Below are the code and all the weights of a small trained network. Each question names an input and a target symbol and asks about switching units off, where a switched-off unit gives its printed mean instead of its output.

import numpy as np


def w(rows, s, z=0):
    codes = np.array(rows[::2]) - 128.0
    scale = np.full(codes.shape[1], s)
    scale[-1] = z or s
    return codes * scale


def f(y):
    return y / 2 * (1 + np.tanh(0.7978845608 * (y + 0.044715 * y**3)))


def softmax(a):
    e = np.exp(a - a.max(-1, keepdims=True))
    return e / e.sum(-1, keepdims=True)


def log_softmax(a):
    a = a - a.max(-1, keepdims=True)
    return a - np.log(np.exp(a).sum(-1, keepdims=True))


def net(x, mask):
    ids = ['ΓΛΠΩδηθμξστψ'.index(c) for c in x.split()]
    T = len(ids)
    res = E[ids] + P[:T]
    u = 0
    for l in range(2):
        q, k, v = (res @ M[l].T for M in (Q, K, V))
        z = softmax(np.where(np.tri(T) > 0, q @ k.T / 2**0.5, -1e9)) @ v
        res = res + np.where(mask[u], z, O[l][:, -1]) @ O[l][:, :-1]
        u += 1
        y = f(res @ A[l][:, :-1].T + A[l][:, -1])
        res = res + np.where(mask[u : u + 8], y, B[l][:, -1]) @ B[l][:, :-1]
        u += 8
    return log_softmax(res[-1] @ U[:, :-1].T + U[:, -1])


Q, K, V, O, A, B = {}, {}, {}, {}, {}, {}
E = w([
[134,119,162,112,81,98,100,98,80,118],'Γ',
[118,64,130,134,172,88,154,139,144,117],'Λ',
[149,111,171,104,86,99,98,99,97,117],'Π',
[161,141,82,183,136,193,129,119,104,86],'Ω',
[111,196,161,169,46,100,202,61,198,178],'δ',
[105,199,217,56,154,177,116,80,106,173],'η',
[112,204,157,124,49,134,96,145,32,82],'θ',
[193,154,158,49,91,151,149,156,161,108],'μ',
[150,106,172,100,76,106,99,102,99,112],'ξ',
[58,109,127,97,109,185,87,130,154,216],'σ',
[63,193,126,43,75,81,88,184,113,179],'τ',
[64,87,114,107,110,150,69,106,69,249],'ψ',
],0.012)
P = w([
[207,129,151,66,77,104,42,1,188,104],'0',
[168,115,128,95,102,109,109,64,122,129],'1',
[146,105,117,120,113,128,123,97,105,128],'2',
[139,115,124,132,129,118,137,114,98,128],'3',
[125,111,123,139,138,127,141,129,88,129],'4',
[112,118,119,146,145,123,150,141,87,125],'5',
[110,128,117,148,151,125,151,156,86,116],'6',
[100,136,123,151,163,125,159,156,93,115],'7',
[91,150,130,150,171,119,160,168,88,110],'8',
[80,154,133,153,182,120,155,171,93,104],'9',
],0.0058)
Q[0] = w([
[146,100,148,118,147,100,148,133,174,106],'0.h0',
[207,118,130,180,170,100,179,115,156,2],'0.h0',
],0.0071)
K[0] = w([
[133,73,110,112,165,114,138,103,214,190],'0.h0',
[216,2,63,188,199,166,166,23,189,123],'0.h0',
],0.0054)
V[0] = w([
[49,152,200,5,90,14,109,185,163,190],'0.h0',
[124,247,115,123,3,196,47,144,70,118],'0.h0',
],0.0044)
O[0] = w([
[223,192,33,152,107,156,75,105,145,178,250],'0.h0',
[150,2,119,84,162,43,114,98,225,207,241],'0.h0',
],0.0056,0.0014)
A[0] = w([
[220,163,13,182,128,191,99,92,123,125,105],'0.n0',
[108,24,125,119,176,64,142,119,188,175,98],'0.n1',
[159,147,138,84,62,144,96,75,182,177,62],'0.n2',
[133,165,180,123,32,132,60,71,52,77,254],'0.n3',
[141,24,164,91,164,63,153,122,190,144,172],'0.n4',
[63,112,111,175,173,131,167,204,89,89,196],'0.n5',
[18,94,187,68,149,200,108,68,119,181,97],'0.n6',
[181,79,135,61,3,119,61,63,161,166,39],'0.n7',
],0.007,0.0021)
B[0] = w([
[149,207,2,40,97,22,61,68,211,76,143],'0.n0',
[43,236,49,112,44,106,45,73,142,20,182],'0.n1',
[124,105,163,149,130,170,170,162,143,199,187],'0.n2',
[172,61,170,82,48,8,81,61,125,90,253],'0.n3',
[158,209,76,105,46,117,82,86,114,22,202],'0.n4',
[80,92,113,175,206,170,188,160,59,122,220],'0.n5',
[2,139,236,113,113,208,59,89,92,204,159],'0.n6',
[109,35,184,188,123,173,159,200,110,153,245],'0.n7',
],0.0061,0.003)
Q[1] = w([
[144,239,52,62,75,37,85,34,142,63],'1.h0',
[216,59,115,213,177,44,211,253,142,112],'1.h0',
],0.0052)
K[1] = w([
[174,95,114,67,1,52,53,50,213,136],'1.h0',
[112,52,56,201,124,122,151,203,122,104],'1.h0',
],0.0078)
V[1] = w([
[112,163,169,123,181,199,160,171,133,170],'1.h0',
[205,161,207,2,74,78,65,14,196,156],'1.h0',
],0.0062)
O[1] = w([
[162,90,230,71,151,119,108,87,182,134,51],'1.h0',
[149,255,64,96,215,125,141,69,71,120,254],'1.h0',
],0.0059,0.0066)
A[1] = w([
[176,65,186,121,59,85,112,116,125,79,153],'1.n0',
[109,42,255,147,105,184,138,205,244,155,3],'1.n1',
[102,174,61,114,121,137,93,171,169,167,107],'1.n2',
[123,199,70,138,153,107,154,135,180,98,101],'1.n3',
[148,188,77,85,122,127,104,84,160,72,14],'1.n4',
[128,26,158,190,128,163,159,199,136,117,156],'1.n5',
[130,118,128,133,152,97,126,139,108,102,220],'1.n6',
[203,152,153,55,98,190,210,191,159,97,179],'1.n7',
],0.0086,0.0029)
B[1] = w([
[131,144,148,87,120,87,104,106,185,94,190],'1.n0',
[131,120,75,1,110,196,199,100,158,75,203],'1.n1',
[117,154,107,118,132,103,101,169,189,158,205],'1.n2',
[162,76,167,99,59,139,122,96,122,159,250],'1.n3',
[138,77,233,127,97,80,67,123,183,127,254],'1.n4',
[87,130,195,174,176,83,122,178,162,152,246],'1.n5',
[163,113,98,121,148,122,133,121,101,97,240],'1.n6',
[135,178,178,172,99,206,97,213,101,112,122],'1.n7',
],0.009,0.0033)
U = w([
[161,85,155,90,77,66,80,81,148,81,175],'Γ',
[154,142,10,103,185,169,209,114,40,84,254],'Λ',
[120,119,176,254,184,67,106,162,95,148,178],'Π',
[117,102,159,99,147,112,150,152,169,117,112],'Ω',
[116,173,149,186,55,125,224,86,161,162,118],'δ',
[127,169,167,112,211,146,122,98,133,151,51],'η',
[50,175,124,156,97,140,87,114,166,89,32],'θ',
[156,160,168,136,86,185,104,181,119,105,137],'μ',
[137,124,132,129,124,137,140,127,139,134,28],'ξ',
[123,105,108,79,99,184,148,110,138,131,55],'σ',
[142,155,66,105,153,102,115,181,178,176,147],'τ',
[107,40,172,133,72,158,105,144,72,187,83],'ψ',
],0.0079,0.0032)

Each question gives the input, a string of symbols that net reads in full, and the target symbol t.
The units are the heads (2 rows each of Q, K, V and O) and the neurons (one row each of A and B). Each row of codes is followed by its name. A weight is (code - 128) times the scale printed after its matrix; where a second scale follows, it is the last column's (O, A, B and U).
mask holds one flag per unit, layer by layer, with each layer's heads first. A switched-off unit (its flag False) gives its mean, the last column of its rows in O or B, instead of its output. The means were averaged over made-up inputs and are rounded, as every weight is.
A unit's drop is (log p(t) with every unit on - log p(t) with that unit switched off) / (log p(t) with every unit on - log p(t) with every unit switched off).
The circuit of an input: a set's keep is (log p(t) with only the set's units on - log p(t) with every unit switched off) / (log p(t) with every unit on - log p(t) with every unit switched off). Starting from the 12 units with the biggest drops (on a tie, the unit counted first), units are removed one at a time, each time the one whose removal leaves the highest keep (on an exact tie, the one counted first), for as long as the keep stays at least 0.8.
units of the circuit, in order: the units of the circuit, biggest drop first
unit that matters most: the unit with the biggest drop
k most important neurons: the k neurons with the biggest drops, biggest first
k most important neurons of layer l: the k neurons of layer l with the biggest drops, biggest first
input Γ Ω μ σ Ω μ Γ, target Λ: 3 most important neurons -> 0.n0; 1.n5; 1.n3
input ξ Π Λ μ Λ Ω δ η θ, target Γ: 3 most important neurons of layer 0 -> 0.n3; 0.n7; 0.n2
input Ω Ω δ Γ Ω θ Λ Λ Γ Ω, target Ω: unit that matters most -> 1.h0
input Π Λ Λ τ μ ξ Ω σ, target τ: 4 most important neurons of layer 0 -> 0.n0; 0.n5; 0.n3; 0.n1
input δ Λ μ Γ ψ Λ Λ Γ θ σ, target θ: units of the circuit, in order -> 0.h0; 0.n1; 0.n6; 1.n3
input ξ Γ Ω Λ τ μ Π η σ Γ, target Λ: 2 most important neurons of layer 0 -> 0.n1; 0.n0
input Γ Λ Ω δ Γ Λ Γ Ω σ, target σ: 4 most important neurons -> 1.n1; 0.n6; 0.n3; 0.n0
input Λ θ μ Λ Λ Λ η, target η: units of the circuit, in order -> 0.n6; 1.h0; 0.n7
input δ σ ξ τ Π ξ Ω τ, target τ: units of the circuit, in order -> 0.h0; 1.n2
input Λ Π Λ Λ Γ Ω θ θ, target Λ: units of the circuit, in order -> 1.h0; 0.n3
input η Λ μ Λ Ω Λ Π Ω τ Ω, target Π: units of the circuit, in order -> 1.h0; 0.h0; 0.n5; 1.n5
input δ Λ τ Γ Ω σ τ θ Λ, target Λ: 4 most important neurons -> 0.n7; 0.n1; 0.n4; 0.n5
input μ η Λ Ω σ, target η: units of the circuit, in order -> 1.h0; 0.n6
input Ω Γ Λ, target Γ: 2 most important neurons -> 1.n4; 0.n4
input Ω Ω Ω, target Π: unit that matters most -> 0.h0
input μ μ μ Ω Π ψ σ, target σ: 2 most important neurons -> 0.n6; 1.n1
input Ω Ω Λ Λ τ Λ μ, target μ: 2 most important neurons -> 1.n7; 0.n7
input Ω Π Ω Ω Λ Ω, target Ω: 3 most important neurons -> 1.n1; 0.n5; 1.n5
input θ Λ Π Λ Ω Λ, target Π: 3 most important neurons -> 0.n7; 1.n5; 0.n5
input Λ ψ Ω η μ σ η σ, target η: unit that matters most -> 1.h0
input Ω Λ θ, target Γ: 2 most important neurons -> 0.n3; 1.n0
input η Γ Ω Λ Ω ψ δ Λ ψ, target η: units of the circuit, in order -> 0.n6; 1.h0
input Λ Λ δ ξ ξ Π Λ, target Π: 4 most important neurons -> 0.n7; 0.n5; 0.n2; 1.n5
input ψ θ Ω Ω Π Π Π Ω Λ θ, target Λ: 3 most important neurons -> 0.n7; 0.n4; 0.n1
input Λ τ Ω η, target η: 2 most important neurons of layer 0 -> 0.n6; 0.n5
